Below are the code and all the weights of a small trained network. Each question names an input and a target symbol and asks about switching units off, where a switched-off unit gives its printed mean instead of its output.

import numpy as np


def w(rows, s, z=0):
    codes = np.array(rows[::2]) - 128.0
    scale = np.full(codes.shape[1], s)
    scale[-1] = z or s
    return codes * scale


def norm(h):
    return h / np.sqrt((h * h).mean(-1, keepdims=True) + 1e-5)


def f(y):
    return y / 2 * (1 + np.tanh(0.7978845608 * (y + 0.044715 * y**3)))


def softmax(a):
    e = np.exp(a - a.max(-1, keepdims=True))
    return e / e.sum(-1, keepdims=True)


def log_softmax(a):
    a = a - a.max(-1, keepdims=True)
    return a - np.log(np.exp(a).sum(-1, keepdims=True))


def net(x, mask):
    ids = ['αβδεηθλξπσφω'.index(c) for c in x.split()]
    T = len(ids)
    res = E[ids] + P[:T]
    u = 0
    for l in range(2):
        r = norm(res)
        for j in range(2):
            rows = slice(3 * j, 3 * j + 3)
            q, k, v = (r @ M[l][rows].T for M in (Q, K, V))
            z = softmax(np.where(np.tri(T) > 0, q @ k.T / 3**0.5, -1e9)) @ v
            o = O[l][rows]
            res = res + np.where(mask[u + j], z, o[:, -1]) @ o[:, :-1]
        u += 2
        y = f(norm(res) @ A[l][:, :-1].T + A[l][:, -1])
        res = res + np.where(mask[u : u + 4], y, B[l][:, -1]) @ B[l][:, :-1]
        u += 4
    return log_softmax(norm(res)[-1] @ U[:, :-1].T + U[:, -1])


Q, K, V, O, A, B = {}, {}, {}, {}, {}, {}
E = w([
[130,104,137,134,160,133,136,150,128],'α',
[126,106,144,116,157,122,98,137,123],'β',
[129,89,150,126,161,148,114,148,143],'δ',
[135,93,128,112,153,129,95,129,145],'ε',
[145,95,145,112,139,125,124,149,120],'η',
[123,77,128,151,140,121,120,137,111],'θ',
[138,106,107,100,134,97,123,134,121],'λ',
[83,136,113,140,135,96,130,129,103],'ξ',
[121,148,135,101,135,125,158,143,80],'π',
[126,144,143,129,93,141,132,2,106],'σ',
[114,138,161,118,107,89,104,128,152],'φ',
[100,122,123,98,94,141,131,132,158],'ω',
],0.0083)
P = w([
[136,133,74,136,104,130,5,246,94],'0',
[119,125,109,110,117,119,66,235,104],'1',
[104,113,126,106,121,112,103,205,99],'2',
[102,107,142,101,140,113,114,159,102],'3',
[103,92,157,93,148,102,137,130,103],'4',
[95,85,169,90,156,103,157,98,106],'5',
[92,68,182,82,151,98,176,63,106],'6',
[93,55,194,67,165,97,192,38,109],'7',
[104,52,218,52,178,87,206,12,126],'8',
],0.0023)
Q[0] = w([
[200,165,62,183,140,215,188,117,151],'L0H1',
[101,2,175,50,168,104,151,119,89],'L0H1',
[171,153,67,110,124,113,180,158,121],'L0H1',
[130,197,125,185,89,118,117,146,184],'L0H2',
[111,108,196,98,141,78,125,120,58],'L0H2',
[108,106,154,79,146,98,110,152,131],'L0H2',
],0.009)
K[0] = w([
[142,100,150,163,210,121,76,252,97],'L0H1',
[112,152,169,113,143,90,193,1,128],'L0H1',
[48,193,197,187,122,126,68,220,136],'L0H1',
[145,149,32,137,153,164,128,220,124],'L0H2',
[98,49,154,83,133,127,158,38,149],'L0H2',
[69,115,139,90,90,156,160,90,146],'L0H2',
],0.0056)
V[0] = w([
[154,77,95,71,83,2,78,122,171],'L0H1',
[220,134,221,186,177,157,56,101,180],'L0H1',
[191,166,76,170,161,26,119,84,108],'L0H1',
[117,126,250,136,127,96,98,145,106],'L0H2',
[157,93,148,124,222,71,120,160,93],'L0H2',
[61,163,184,98,62,13,118,148,199],'L0H2',
],0.0036)
O[0] = w([
[186,127,140,211,64,124,160,139,225,253],'L0H1',
[107,250,255,155,172,116,97,81,105,29],'L0H1',
[104,236,103,156,233,103,162,133,191,87],'L0H1',
[159,194,117,162,94,52,145,185,160,183],'L0H2',
[158,220,86,150,200,66,71,68,159,156],'L0H2',
[84,155,138,195,73,100,103,234,80,218],'L0H2',
],0.0038,0.0031)
A[0] = w([
[228,72,203,138,212,126,202,168,183,26],'L0N1',
[169,182,157,113,224,103,25,115,108,57],'L0N2',
[28,149,178,159,155,176,255,130,5,118],'L0N3',
[78,203,250,43,168,134,213,61,135,5],'L0N4',
],0.0033,0.0024)
B[0] = w([
[172,155,113,120,94,123,56,121,158,184],'L0N1',
[67,39,169,104,92,155,157,148,110,51],'L0N2',
[195,135,154,125,112,100,184,155,186,255],'L0N3',
[128,61,117,140,113,141,138,252,143,146],'L0N4',
],0.0046,0.00054)
Q[1] = w([
[132,171,111,149,95,123,70,161,158],'L1H1',
[129,196,94,136,145,163,90,149,101],'L1H1',
[107,105,99,144,160,113,126,143,183],'L1H1',
[93,244,216,110,216,254,101,129,45],'L1H2',
[171,185,57,149,227,161,153,84,123],'L1H2',
[195,96,176,76,135,82,53,176,220],'L1H2',
],0.0086)
K[1] = w([
[164,146,113,157,124,113,105,165,84],'L1H1',
[128,142,137,120,176,134,71,156,91],'L1H1',
[181,141,108,152,132,135,148,117,86],'L1H1',
[165,116,79,151,159,171,16,205,120],'L1H2',
[93,168,84,100,254,105,127,201,113],'L1H2',
[161,101,103,223,124,98,169,42,99],'L1H2',
],0.0087)
V[1] = w([
[169,116,96,99,122,60,110,185,115],'L1H1',
[73,117,119,75,117,146,113,168,201],'L1H1',
[125,124,119,172,106,151,60,153,120],'L1H1',
[90,174,167,42,122,126,161,161,130],'L1H2',
[110,153,116,176,167,142,133,97,27],'L1H2',
[2,108,120,177,129,116,137,128,151],'L1H2',
],0.0055)
O[1] = w([
[123,203,98,61,163,168,96,125,50,254],'L1H1',
[92,130,94,41,99,198,131,123,170,173],'L1H1',
[117,169,150,95,139,135,166,28,123,185],'L1H1',
[118,91,92,70,193,59,81,219,110,58],'L1H2',
[110,164,64,83,124,118,92,4,96,36],'L1H2',
[48,134,116,162,47,103,121,163,181,146],'L1H2',
],0.0045,0.0036)
A[1] = w([
[233,167,88,157,168,154,217,129,180,64],'L1N1',
[83,173,1,118,73,155,119,89,158,3],'L1N2',
[94,80,82,122,154,185,61,80,148,91],'L1N3',
[137,125,207,186,91,126,133,132,188,82],'L1N4',
],0.0055,0.0043)
B[1] = w([
[78,32,94,134,104,103,2,96,164,251],'L1N1',
[162,94,216,31,165,70,189,111,219,150],'L1N2',
[94,156,87,160,133,116,195,148,137,106],'L1N3',
[134,131,67,126,192,109,153,170,101,227],'L1N4',
],0.0058,0.0013)
U = w([
[150,90,67,157,108,115,9,88,205,158],'α',
[30,81,218,105,183,170,101,114,85,62],'β',
[148,176,130,154,242,221,175,155,172,142],'δ',
[4,130,55,158,162,172,150,90,121,72],'ε',
[222,157,228,83,147,184,80,114,90,121],'η',
[188,57,139,214,162,87,172,122,116,58],'θ',
[145,144,22,47,201,113,131,135,57,152],'λ',
[134,246,112,207,120,45,136,219,127,176],'ξ',
[117,53,90,131,29,180,170,239,79,120],'π',
[151,162,175,191,52,172,172,14,95,254],'σ',
[35,198,193,109,88,116,48,109,88,72],'φ',
[132,177,137,49,135,77,184,105,254,96],'ω',
],0.008,0.0037)

Each question gives the input, a string of symbols that net reads in full, and the target symbol t.
The units are the heads (3 rows each of Q, K, V and O) and the neurons (one row each of A and B). Each row of codes is followed by its name. A weight is (code - 128) times the scale printed after its matrix; where a second scale follows, it is the last column's (O, A, B and U).
mask holds one flag per unit, layer by layer, with each layer's heads first. A switched-off unit (its flag False) gives its mean, the last column of its rows in O or B, instead of its output. The means were averaged over made-up inputs and are rounded, as every weight is.
A unit's drop is (log p(t) with every unit on - log p(t) with that unit switched off) / (log p(t) with every unit on - log p(t) with every unit switched off).
The circuit of an input: a set's keep is (log p(t) with only the set's units on - log p(t) with every unit switched off) / (log p(t) with every unit on - log p(t) with every unit switched off). Starting from all 12 units, units are removed one at a time, each time the one whose removal leaves the highest keep (on an exact tie, the one counted first), for as long as the keep stays at least 0.8.
units of the circuit, in order: the units of the circuit, biggest drop first
k most important neurons: the k neurons with the biggest drops, biggest first
k most important neurons of layer l: the k neurons of layer l with the biggest drops, biggest first
heads that matter: for each layer, one digit per head in row order, 1 if its drop is at least 0.15 and else 0, layers parted by /
input ξ π α η, target λ: heads that matter : 00 / 00
input β φ α, target ξ: units of the circuit, in order : (L0H2)
input π β σ δ, target δ: 2 most important neurons of layer 1 : (L1N3 L1N1)
input λ δ θ π π δ α, target λ: heads that matter : 00 / 00
input θ α λ ω ε π θ π, target λ: units of the circuit, in order : (L0H2 L1H2)
input λ ξ ω λ ε, target π: heads that matter : 10 / 01
input σ ξ σ λ λ, target θ: heads that matter : 11 / 10
input ω ω π λ θ, target λ: heads that matter : 01 / 11
input φ λ λ ω η α ε α ω, target π: heads that matter : 10 / 01
input ξ ω η φ π, target ξ: heads that matter : 01 / 00
input σ φ λ λ ω π β ξ, target ξ: heads that matter : 00 / 00
input ξ α λ ω η β π, target λ: units of the circuit, in order : (L0H2 L1H2 L0H1)
input θ α λ δ, target α: heads that matter : 10 / 00
input ω λ η λ β, target α: units of the circuit, in order : (L0H1 L1N1)
input ξ σ λ, target λ: units of the circuit, in order : (L1H2 L0H1)
input λ λ σ α β ω ε ξ, target ξ: most important neuron : (L0N3)
input α ω β π η ω η β, target π: heads that matter : 10 / 00
input λ λ σ ω λ σ, target π: units of the circuit, in order : (L1H2 L0H1 L0N4)
input π η λ α, target α: units of the circuit, in order : (L1N1 L0H2)
input π ε θ σ σ λ, target θ: units of the circuit, in order : (L1H1 L0H2 L0H1)
input ξ β ξ δ ε, target ω: most important neuron of layer 1 : (L1N2)
input ω β θ ξ θ η, target ω: 3 most important neurons : (L0N1 L1N2 L0N3)
